In the rows, zero is written as 128.
Each row has a class, written after it.
[108 151 106 131 132 151 126 117 128  96 126 128 109  96 113 136 145 167
 109 165 127 117 136 125 121 139  72 101 117 104 121 138 118 152 118 127
  85 132  86 134 137 141 123 126  88 131 110 130] : bes
[ 67 166  94 100 135 132 121 107 118 119 160 130  75 131 134 126 168 203
  84 121 106 178 115 119 119 124 130 107 143 116 140 130 154 144 123 138
  94 131 132 111 150  84  93 114 117 112 119  98] : maki
[105 161 137  86 155 156 137 111 122 179 131 105 137 100 172 167 159 117
 184 143 123 104 128  94 112 144  60  65 131 123 103 129  59 149 159 125
 114  79  97 131 142 142 124 151 105 142 143 117] : bes
[132 184 160 118 125 106 135 132 138 159 113 113  98 122 135 119 179  97
 139 112 108 143 103 107 123 149  99  50 183  86 104 138  81 158 149 146
  94 151 140  87 112 101 123 109 141 159 139  65] : riluz
[103 124 100 113 142 152 136  86 160 184 101 124 154 102 171 182 175  81
 108 126 121 162 151 102  65 153 103  67 140  73 118 133  80 149 180 154
  81 104 112  52 105 137 140 122 107 171 139  90] : vate
[132 147 124 130 119 145 143 123 126  97 132 116 129  96 144 128 132 138
 127 152 139  97 136 126 124 135  72 122 117 119 146 125 109 143 132 140
 129 135  91 161 122 140 142 138  97 158 112 142] : dur
[193 193 210 107 138 127  87 157 133 182 135  87 163 105 154 167 106 115
 117 148 140 116 143 158 125 146 159  67 181 124 113 161  51 148 130 192
 117 147 163 102  62 124  83 119 123 185 168 127] : fene
[148 109 128 114 166 150 123  84 163 142 131 145 161 152 134 196 117 168
 151 107 131 176 141  93 119 114 166 102 103 163 110 105  93  88 155 119
 156  77 173 146 146 162  76 144 145 118 128 135] : suli
[163 111 134 101 104 136 132 124 148 139 105 119 142  96 179 158 113 112
 101 108 151 116 176 142  97 150 119 114 153 157 147 125  50 129 151 151
 148  87 119 174 135 153 143 133 124 184  83 173] : dur
[122 124 154 121 102 144  75 171 187 216 115 147 153 127 149 152 117 156
 120 144  79 139 127 127 118 180  88  86 201 132 133 151  96 152 135 130
 141  94 116  22 120  88 110 102 131 134 151 179] : bes
[191 150 135 133 144 157 170 116 141 159 103 119 173 128 137 172 115 117
 142 109 145 149 160 141 106 131 176  89 130 119 119 126  94 112 164 151
 192  81 154 173 146 159 116 149 147 152 116 146] : Zab
[117 136 116 133 135 144 114 110 124 118 134 110 147 117 118 131 145  96
 160 140 156 107 142 124 155 110  92 137 115 145 125 133 137 121 129 107
 132  77 100 157 157 142 155 139 101 123  79 127] : maki
[ 82 130 116 144 126 133 104 103 150 107 148 129 157  98 121 115 144 105
 126 142  89  98 117 129 130 136  90 127 119 136 137 135 120 147  96 140
 142 121  99  99  98 119 119 144 111 151 151 155] : bes
[144 148 182 128 126 129 150 151 154 124 120 104 145 110 139 138 148 149
 112 141 130 148 108 120 112 155  88  68 146 129 140 149  74 175 122 147
  85 118 103 115 103  99  98 112 144 166 120 137] : dur
[110 141 151 151 120 138 121 108 141 116 127 107 158 114 107 108 122 115
 120 162  97  92 149 139 163 142 107 118 113 110 134 135 132 148 119 132
 143 120  87 133 138 105 138 135 111 151 142 144] : fene
[113 149 100 120 138 145 119  77 120  97 118 112 116 107 116 121 141 130
 148 136 131 109 127 123 130 120  93 116 119  99 141 121 127 134 129 141
 124 118  98 133 172 127 125 136  94 133  68  97] : Zab
[133 154 144 162 155 156  87 111 140 145 152 119 134 126 106 100 145 109
 111 166 113 112 144 130 201 115 117 125 131 132 127 168 153 136 100 126
 103 132 109  97 126 107 122 122  87 123 120 135] : dur
[125 139 155 163 139 131 105 161 169 136 154 107 173 109 132 139 121  80
 104 157 155 110 145 150 117 169 123  81 163 135  90 125  68 155 128 127
  97 174 121 119  54 145 132 128  96 195 148 167] : riluz
[126 180 137 155 109 159  75 121 118 112 148 120 148 108 101 131 145 153
 136 171 130  81 153 137 150 119 102 134 122 108 124 153 134 122 142 130
 140 120  84 141 146 147 146 134  79 146 101 110] : suli
[143 184 136 142 152 138 146 112 193 171  72 114 133 130 158 185 141 104
 122 142 153 126 152  95  75 179 163  44 138 121  94 145  85 129 159 154
 145 132 107  89 115 197 108 113 164 102 128 182] : fene
[151 145 124 155  88 124 108 138 175 155 130 146 117 116 146 153 143 152
 109 123 114 137 146 138  99 158 138  98 164 109 113 131  96 102 155 172
 144 152 162 115 120 148 115 123 154 142 144 171] : riluz
[136 159 121 156  97 149 115 130 144  89 154 118 141 107 102 122 135 114
 115 148 121  98 139 148 149 145 106 131 138 100 131 170 143 150 112 136
 128 140  75 123 134 112 123 131  95 145  90 140] : Zab
[130 169 115 144 136 137 132 114 146  86 161 120 117 105 119 125 134 109
 140 151 151 108 146 131 154 127  89 113 122 126 105 122 144 138 125 121
 114 126  98 132 117 151 130 144  93 128 107 139] : maki
[135 176 133 119 196 149  96  82 143 176  94 131 118 146 153 115 148 119
 183 132 131 142 113 101 171 118  82  84 120 133 126 139 159 139 130 124
 127  85 116  70 147 131 113 111 104  93  77 128] : fene
[174 146 158 100  95 109 150 212 134 154  99 173  67 154 169 167  94 158
  79 118 143 163 129 132  77 157 110 104 213 136 109 170  75 149 144 117
  93 147 148 115 106 102 103  98 158 124 117 144] : maki
[130 131 123 157 110 152  96 135 135 104 132 116 152 108  99  97 141 145
 105 157 107  88 143 143 177 136  83 145 133 129 176 134 109 136 113 131
 135 125  86 137 143 129 157 130  97 162 100 144] : Zab
[147 141 108 144 136 161 157 111 136  77 147 133 122 108 129 138 118 129
 145 133 143  95 144 139 139 112  86 124 112 166 118 114 136 140 142 135
 159 126  94 187 138 160 139 150 100 151  80 169] : dur
[128 140 111 131 124 157 115  99 149 127 146 118 157 104 119  95 131 120
 119 155 104 102 130 135 176 111  96 142 135 134 160 134 121 133 111 140
 154 116 100 120 131 138 136 152 101 151 128 160] : Zab
[118 159 138 113 133 147 114 103 117 131 144 125 132  94 142 121 126 151
 130 155 127 133 136 130 144 119  76 120 138 109 119 121 111 132 126 149
 112  90 113 117 112 130 115 158  94 143 157  93] : Bos
[101 138  84 140 151 146 127 107 178  91 129 133 148  91 141 157 133 133
 144 156 138 114 131 142 120 148  41  80 149 142 123 116 112 175 124 148
 140 132  87 117 125 134 112 137 101 172  85 194] : bes
[124 123 115 103 134 115 147 114 205 181 160 131 155 147 161 142  72  95
  91 116 154 165 127 120  83 155 158  93 150  97  69 123  89 148 119 160
 111  87 141  79  98 174 101 127 212 116 144 141] : Zab
[133 144 102  86 105 164 151 152 117 120  76 146 100 133 135 130 136 158
 123 119 115 106  91 106  58 100 109 107  98 141 139 126 104 134 155 103
 124  91 122 219 173 193 191 132 140 107  98 102] : maki
[145 135 116 126 148 162 127  90 148 102 110 118 158 114 143 143 133  90
 150 133 135 123 142 126 144 113  99 130 114 154 123 141 130 131 128 117
 141  73  98 122 131 149 125 153  93 131 112 121] : dur
[109 154 102 137 125 134 146 120 137  70 159  99 127  90 106 141 143 116
 121 151 125 121 152 137 149 129  86 125 122 136 132 138 140 142 112 128
 113 140  97 114 115 103 118 134  96 141 120 166] : Zab
[106 144 122 133 130 139 110 120 116  97 124 121 130 102 115 134 146 145
 163 146 118  89 134 127 125 124  71 120 105 132 144 124 126 133 133 133
 144 143  99 154 151 111 133 140  87 146  93 154] : bes
[143 138 145 155 114 153 104 132 132 118 128 106 160 102 107 128 140 138
 121 163  98  84 123 141 140 148  88 100 133  98 134 143 117 156 116 163
 135 131  81 140 134 138 139 144 108 177 121 133] : bes
[115 130 136  73 144 136 134 102 165 156  90 145 171 127 173 171 108 108
 153 140 116 148  87 107  34 142 149  69  98  74  98 101  64 121 173 162
 143  73 150  76  96 184 113 161 165 119 188 125] : Bos
[135 188 165 174 116 151 129 125 149 123 138 129 157 130 132 132 129 126
 158 144 104  93 125 151 110 128 139  90 116  97 129 115  89 125 166 141
 171 149 140 169 136 115 151 159 106 157 128 143] : maki
[ 86 176 139 129  62 132 177 166 137 119 137  92  92 100 187 124 171 139
 130 147  91 112 119 112  85 151  90 106 156  92 117 168  49 165 136  98
  86 103  67 137 132 121 163 122 155 117 132 147] : riluz
[134 154 128 125 126 140  97 104 136 105 121 120 122  95 112 132 129 129
 143 156 122 101 139 129 155 129  78 112 124  93 124 138 132 143 128 158
 117 150 103 113 127 119 128 125  88 149 109 129] : fene
[132 159 136 122 126 153 117 115 118 123 115 108 127 105 124 140 148 145
 115 160 125 111 146 118 137 138 111  96 124 101 120 141 111 129 146 145
 119 119 103 130 140 155 130 140 114 143 141 102] : suli
[100 175 121 133 116 147 127 122 112  81 147 102 113 103 122 102 156 134
 137 147 126 103 126 126 155  96  87 130 119 146 137 135 143 135 129 124
 138 128  97 159 141 127 136 160  98 137  92 145] : suli
[ 80 109 122 116 121 135 150 123 101 162 106 121 148 149 153 100 127 126
 145 140 139 132 105 125 118  94 134 157  87 177 187 114 129  88 153  92
 171 111 175 149 142 103 168 110 151  96 128 166] : suli
[132 130 125 150 140 145  93  94 143 139 148 134 140 124 124 125 133 111
 143 134 115 112 156 138 158 128 104 117 128 101 113 128 135 123 133 124
 137 112 125 115 129 116 134 132  83 158 102 135] : suli
[160 162 151 104 144 157 127  79 150 164  99 119 138 106 154 108 120 102
 184 113 131 123 107 134 109 131 103  52 164  80 107 129  92 162 156 151
 141 105 126 125 170 127 142 131 133 158  90  74] : dur
[115 165 131 136 118 146 127 132 134 107 148 121 130  97 143 107 140 109
 134 143 135 113 121 146 127 119  71 125 148 124 149 137 134 150 123 154
 132 127  96 125 113 110 150 136  94 156 113 120] : Bos
[137 174 181 145 128 138 115 124 150 171 132 103 192 110 115 110 194  73
 118 147 126 112 163 135 136 133 124  98 133 113 192 171  86 127 169 155
 140 144 102  92 121  88 187  79 115 184 115 119] : Bos
[172 201 130 128 146 147 183 183 140 163 122 169  99 150 135 125 109 135
 102 127 178 136  82 115  62 132 150  89 144 103  98 190 163 151 144 141
 142 200 111 131  98 152 101 117 140 111 139 154] : dur
[155 150 127 155 108 150 100 196 144 149 123 183 105 155 101 173 135 181
  63 133 124 112 131 147  91 143 142 132 175 163 159 184 107 133 129 146
 130 174 135 141 126 138 116  59 124 118 123 136] : fene
[193 126 177  99 107 143 140 163 145 170  59 121 183  93 152 148 102 137
 131 137 136 105 141 142  76 178 113  75 154 125 150 123  83 163 157 160
 175 135 113 129  91 153 135 118 131 192 151 168] : dur
[149 101 185 188 130 119 132 197 164 241 111 158 227 157 107 174 132 136
  88 128  71 132 116 160  51 172 151  97 179 140 165 142  72 140 150 156
 172 173 159  60  69  91 143  91 161 199 252 172] : bes
[100 161 148  45 138 108 182 114 143 142 108 103 101  95 184 141 132  90
 148 122 166 173 124 101  68 154  99  66 154 116 126 114  56 145 162 131
 103 136 137  85  96 121 118  98 140 118 142 139] : riluz
[ 65 119 116 118 132 137 110  75 156 169 120 124 146  99 184 120 144  93
 165 149  85 120 133 120 118 137  78 104 142  96 125 131 110 146 129 137
 150  77 103  74 125  91 136 141 120 157 143 163] : vate
[101 155 144  80 100 123 168 134 110 148  99 145 137 124 196  82  86 111
 131 139 110 122 126 116  77 123 124 155 113 158 182 144 124 137 127  90
 186 109 117 118 111 121 141 123 152  86 136 180] : bes
[145 142 181 112  84 155  99 156 123 154 173 121 183 109 156 116 100 120
 154 130  85 109 120 135 122 139  83 130 159 117 175 170  89 150 134 121
 156 129  99 112 135  84 128 139 115 141  96 158] : bes
[107 149 120 131 124 132 118 111 118  86 127 121 129 104 131 139 142 112
 126 145 119 104 150 124 142 131  68 127 103 136 144 133 115 134 124 122
 119 110  99 152 128 126 136 139  87 142 106 146] : fene
[118 180 189 138 102 146 137 151 104 222 123 109 137 143 163 133 169 119
 139 141 114 140 139 137 100 120  96 124 173  92 137 199  80 135 140  93
  75  70 108  96 150  61 141 103 110  84 131  77] : Bos
[120 161 127 149 126 156 135 114 123  89 135 127 120 110 111 122 142 132
 122 150 102  83 144 124 145 110  87 135  95 137 136 146 137 134 122 125
 130 117  79 173 146 126 130 151  79 144 134 124] : fene
[142 107 113 113 112 128 111 154 139 161  88 149 130 141 100 168 145 139
 147 106 135 101 101 111  57 149 152  69 117 168  86 140 149 116 155 124
 171 143 131 181 139 192 100 131 165 114  91 221] : vate
[120 176 115 145 136 159 126 110 145 125 136 105 136 103 118 154 158 110
 161 152 145 106 145 125 143 131  71  89 137 132 119 132 134 145 152 141
 128 149  92 121 151 133 141 132  85 130  82 137] : bes
[140 151 140 124 119 139 109 125 138 138 124 137 136 129 122 130 124 122
 145 143 123 105 122 133 127 111 107 122 146 130 126 125 131 134 145 145
 152 130 119 126 136 141 132 146 112 132 106 139] : maki
[135 122 182 111 121 121 138 159 154 207 175 100 204 109 159 119 157  88
  80  95 129 141 130 139  69 171 143  89 149 164 162 174  72 143 113 138
 131 116 116 119  45 116 127  98 156 182 164 210] : Bos
[103 153 120 115 118 100 112 119 133 156 120 125 150 124 166 121 117  94
 140 139 152 104 169 119  98 120 136 130 115 154 143 130 124 122 143  96
 152  92 127 134 140 154 172 103 148 125  68 173] : suli
[102 173 110 112 138 132 107  92 135  77 142 109 123  89 125 139 153 115
 135 152 131 105 139 124 138 132  67  98 109 104 128 129 126 138 125 167
 116 129  94 126 126 138 132 138 103 140 112 117] : Bos
[ 75 152 124 119 132 164 113 112 147 168 148  96 120 102 154 133 168 108
 145 139 145 126 134 117 149 159  73  79 134 125 121 141 100 159 147 102
  79  60  81 121 167  98 188  91  86 137  77 122] : dur
[102 166 146 101 122 140 142 138 163 147  93 168 147 113 191 139  79 147
 206 125 156 143 103 130  39 146 107  84 169 110  78 106 102 168 172 132
 187 106 137  74  91 119  69 150 148 136 142 121] : suli
[120 157 105 144 124 157 108 120 134 110 142 123 112  88 109 143 138 161
 110 156 131 101 136 131 129 139  69  89 147  80 110 115 115 149 140 167
 108 104  84 133 145 151 125 150  87 168  96 104] : maki
[155 128 187 105 134 125 121 150 148 209 122 138 196 167 128 112  93  85
 131 103 136 140 113 149  99 128 157 110 171 125 140 132 100 148 135 165
 193 139 164 128 109 106  98 132 158 152 108 154] : Zab
[ 97 149 126 156 138 162 113 121 144 110 140 101 138 109 124 127 154 102
 154 162 111  88 129 129 171 107  53 120 117 136 132 121 128 149 132 145
 128 102  90 135 130 102 156 144  70 170  98 137] : fene
[135 169 179 127 101  94 142 152 104 135 105 105 119 146 121 122 144 123
  92 160 109 119 163 133 146 148 191 125 141 101 126 195  95 139 112  75
  92 123 112 125 139  87 135  89 157 102 156 109] : maki
[134 131 116 123 124 133 103 113 127  87 129 113 136  92 125 146 144 137
 117 143 134 102 155 137 129 137  93 124 105 128 145 134 111 120 118 152
 105 119 108 143 120 146 128 128 108 146 124 121] : Bos
[134 135 111 132 144 152  95 110 127 120 148 113 156 111 119 120 118 107
 156 148 149 107 142 126 181 103  86 145 117 134 128 126 133 121 117 114
 130  86 115 152 147 157 134 155  89 125  98 124] : fene
[106 189 150 146 136 134 115 144 164 160 138 131  88 142 144 169 189 145
 144 140 117 146 119 118 108 128 107  84 172 114  93 150  81 114 151 165
 125 142 162  87 106  97 117 109 137 129 165 127] : suli
[121 150 113 137  87 141  92 132 128  90 165 122 118  90 120 144 149 158
 145 161 106  88 140 135 143 127  98 120 130  98 121 118 103 128 152 142
 119 125 101 143 142 145 162 140 100 153  86 142] : Bos
[142 147 119 146 135 155 114  92 144 108 141 122 141  88 110 130 130 135
 128 156 131  96 143 126 140 136  97  96 117 109 125 138 121 143 113 140
 119 116  81 148 135 179 117 137 102 143 110 140] : vate
[145 155 113 145 125 151 154 142 135  71 146 121 117  84  97 141 128 169
  97 157 135  98 133 144 124 148  57 102 123  89 128 126 102 156 127 167
 103 137  68 159 130 146 129 146  93 187 130 135] : Zab
[113 147 119 120 126 159 122 126 120 107 101 120 110 106 151 144 129 177
 135 152 129 109 115 124 102 139  49 104 135  99 116 129 112 158 128 152
 119  99  84 139 138 133 107 146 104 138  97 119] : dur
[ 93 103 129  84 146  97 137 146 152 149 109 155 178 167 184 144 104  86
 155 124 157 153 115 144  77 147  97 113 139 159 121  85 105 165 144 119
 163  93 146 113  89 127 102 141 142 144  80 208] : Zab
[161 130 114 146 147 159 112 117 140 115 151 125 155 114  86 132 115 143
 121 154 137 109 149 127 158 133 103 117 107  91 107 128 128 122 125 132
 117 102  95 148 149 168 118 159  96 152 121 119] : Zab
[ 80 165 131 106 166 169 140 128 158 155  95 105 176 107 196 156 143  49
 156 139 182 121 113 131  62 170  59  55 135 157 132 141  96 182 151 170
 148  93  86  99  90 130 120 124 119 159  76 167] : Zab
[114 147 140 106 122 131  98  88 155 206 108 129 146 127 197 122 174 129
 189 133  72 114 124  81 108 127  82 100 140 104 119 142  84 127 149 131
 148  71 115  94 146 148 125 152 163 122 132 146] : fene
[135 183 153 101 115 125 144 206  99 145 123 109 113 125 106 124 129 159
  90 120 152 151 120 123  83 134 119  99 165  90 134 153 123 155 154 109
  90 153 104 121 132  94 132 123 103 139 114  99] : maki
[120 165 108 137 130 153 125 109 133 114 120 130 116 121 138 121 134 131
 133 154 109  94 137 124 116 110  90 103 115 115 114 124 135 132 148 133
 140 109 105 150 152 154 148 154 119 133  93 133] : maki
[120 113 183 165  86 144 105 158 140 172 116 104 143 123 136 160 149 168
 116 139  98 119 133 129 134 188  58 105 142 158 150 159  51 128 111 113
  79 119 114 135 120 108 138  87 138 101 152 176] : riluz
[177 131 185 131  71 131 122 191 109 100  99 108 172 108 153 190 154 185
 148 134  94 109  91 151  91 184  86 101 166 164 201 147  47 146 133 135
 133 155 118 149 110 124 134 115 135 154 167 137] : Bos
[ 82 155 100 140 140 157 125 105 140  79 127 134 111 103 131 147 139 129
 150 148 150 115 124 131 111 128  66  95 124 118 109  97 132 162 151 134
 112 127  96 128 132 135 134 142  64 152  74 116] : suli
[ 65 159 133 178 115 148 120 128 147 211 106 141 141 120 192 105 131 109
 140 153  81 100 110 129  71 167 159  78 169 109  82 143  87 166 140 101
 147 109 116  66  79 132 134 116 152 134 156 158] : riluz
[104 145 123 168 143 152 151 131 118  89 147 141 126 110 117 101 153 151
 106 160 108 116 143 130 144 116  64 147 100 123 162 137 122 153 119 103
  85 120  74 126 129 103 153 125  73 153 132 102] : bes
[120 132 121 119 135 117  93 118 142 116 112 123 135 106 113 118 138 118
 132 137 129 108 153 130 164 124  72 142 136 144 160 126 129 130 122 135
 128 129 102 104 136 110 137 110  86 157 123 123] : riluz
[104 141 112 148  99 146 101 112 151  96 134 131 117 100 114 126 142 152
 111 151 116  82 143 138 138 152  83 109 125 118 139 135 126 147 132 143
 134 124  70 141 157 146 156 114 107 152  77 169] : suli
